Here is a tiny trained network, its code and every weight. The questions are about switching its units off for an input and a class, where a switched-off unit gives its printed mean instead of its output.

import numpy as np


def w(rows, s, z=0):
    codes = np.array(rows[::2]) - 128.0
    scale = np.full(codes.shape[1], s)
    scale[-1] = z or s
    return codes * scale


def f(y):
    return np.maximum(y, 0)


def log_softmax(a):
    a = a - a.max(-1, keepdims=True)
    return a - np.log(np.exp(a).sum(-1, keepdims=True))


def net(x, mask):
    res = np.array(x, float).reshape(1, 4) / 4 @ E
    y = f(res @ A[0][:, :-1].T + A[0][:, -1])
    res = res + np.where(mask, y, B[0][:, -1]) @ B[0][:, :-1]
    return log_softmax(res[-1] @ U[:, :-1].T + U[:, -1])


A, B = {}, {}
E = w([
[80,132,67,143,36,248],'x0',
[128,21,178,226,115,126],'x1',
[154,113,43,157,60,31],'x2',
[238,57,107,35,118,175],'x3',
],0.011)
A[0] = w([
[165,141,179,146,228,44,54],'neuron 0',
[153,66,163,157,116,129,53],'neuron 1',
[116,52,160,183,118,130,4],'neuron 2',
[65,179,158,150,142,105,73],'neuron 3',
[96,152,198,115,176,201,104],'neuron 4',
[47,127,85,153,123,164,93],'neuron 5',
[115,127,212,103,208,195,134],'neuron 6',
[229,70,127,99,115,170,97],'neuron 7',
[114,218,113,36,118,88,74],'neuron 8',
[196,63,109,75,147,163,93],'neuron 9',
[101,164,172,163,115,101,125],'neuron 10',
[200,87,38,170,142,103,68],'neuron 11',
[152,211,80,74,157,134,62],'neuron 12',
[123,121,80,123,81,37,92],'neuron 13',
[190,56,120,70,142,162,76],'neuron 14',
[92,121,86,172,33,246,169],'neuron 15',
[57,185,143,227,157,92,55],'neuron 16',
[156,30,190,190,111,118,105],'neuron 17',
[142,128,63,157,89,74,94],'neuron 18',
[151,120,177,103,189,26,101],'neuron 19',
],0.012,0.0038)
B[0] = w([
[177,159,41,32,139,123,247],'neuron 0',
[75,97,109,177,170,135,168],'neuron 1',
[95,117,123,203,213,166,173],'neuron 2',
[101,181,194,120,101,90,199],'neuron 3',
[241,110,177,159,79,147,207],'neuron 4',
[177,208,113,50,156,89,184],'neuron 5',
[245,92,161,187,41,166,224],'neuron 6',
[88,199,144,103,116,2,221],'neuron 7',
[72,134,121,249,217,177,238],'neuron 8',
[60,204,159,136,145,68,217],'neuron 9',
[149,164,142,103,135,29,184],'neuron 10',
[145,129,160,168,91,112,190],'neuron 11',
[110,153,144,230,218,174,223],'neuron 12',
[235,57,187,167,77,186,203],'neuron 13',
[101,205,193,100,97,40,215],'neuron 14',
[218,172,33,60,169,118,253],'neuron 15',
[63,211,167,117,99,29,235],'neuron 16',
[113,150,64,212,218,171,207],'neuron 17',
[225,77,194,158,66,153,194],'neuron 18',
[191,128,36,41,131,175,243],'neuron 19',
],0.0085,0.014)
U = w([
[158,169,21,56,123,137,111],'0',
[65,194,196,139,85,37,80],'1',
[87,153,113,254,212,168,144],'2',
[198,108,193,191,7,152,132],'3',
[135,145,101,127,108,137,255],'4',
[47,73,154,162,84,162,80],'5',
[53,68,126,122,152,199,67],'6',
],0.0091,0.0056)

Each question gives the input, the list of numbers given to net, and the class t.
The units are the neurons (one row each of A and B). Each row of codes is followed by its name. A weight is (code - 128) times the scale printed after its matrix; where a second scale follows, it is the last column's (A, B and U).
mask holds one flag per neuron, in row order. A switched-off neuron (its flag False) gives its mean, the last column of its row in B, instead of its output. The means were averaged over made-up inputs and are rounded, as every weight is.
A unit's drop is (log p(t) with every unit on - log p(t) with that unit switched off) / (log p(t) with every unit on - log p(t) with every unit switched off).
The circuit of an input: a set's keep is (log p(t) with only the set's units on - log p(t) with every unit switched off) / (log p(t) with every unit on - log p(t) with every unit switched off). Starting from the 12 units with the biggest drops (on a tie, the unit counted first), units are removed one at a time, each time the one whose removal leaves the highest keep (on an exact tie, the one counted first), for as long as the keep stays at least 0.8.
units of the circuit, in order: the units of the circuit, biggest drop first
top k neurons: the k neurons with the biggest drops, biggest first
drop when u is switched off: that unit's drop, to one decimal
input [5,-3,-6,-8], class 1: units of the circuit, in order => (neuron 16)
input [0,1,8,7], class 3: top 3 neurons => (neuron 13; neuron 18; neuron 16)
input [4,-8,2,8], class 1: units of the circuit, in order => (neuron 14; neuron 9)
input [-8,7,6,2], class 0: top 3 neurons => (neuron 19; neuron 0; neuron 8)
input [-4,0,-4,1], class 0: top 4 neurons => (neuron 0; neuron 13; neuron 18; neuron 19)
input [4,1,8,-7], class 3: top 4 neurons => (neuron 13; neuron 18; neuron 7; neuron 9)
input [-5,-2,-5,-4], class 0: top 2 neurons => (neuron 0; neuron 19)
input [-6,6,-7,-1], class 3: top 2 neurons => (neuron 6; neuron 4)
input [-8,-4,7,-8], class 0: top 2 neurons => (neuron 19; neuron 0)
input [4,4,2,-4], class 0: top 3 neurons => (neuron 15; neuron 8; neuron 12)
input [8,7,-8,-1], class 0: top 2 neurons => (neuron 15; neuron 5)
input [4,-8,-8,3], class 2: top 2 neurons => (neuron 12; neuron 8)
input [6,8,2,-1], class 2: top 3 neurons => (neuron 2; neuron 17; neuron 0)
input [-8,-1,2,-8], class 0: top 2 neurons => (neuron 19; neuron 0)
input [7,5,-8,-4], class 3: units of the circuit, in order => (neuron 4)
input [2,4,-8,1], class 3: drop when neuron 6 is switched off => 0.3
input [1,3,-6,-3], class 3: drop when neuron 0 is switched off => 0.0
input [-6,-8,-6,5], class 2: drop when neuron 8 is switched off => 0.9
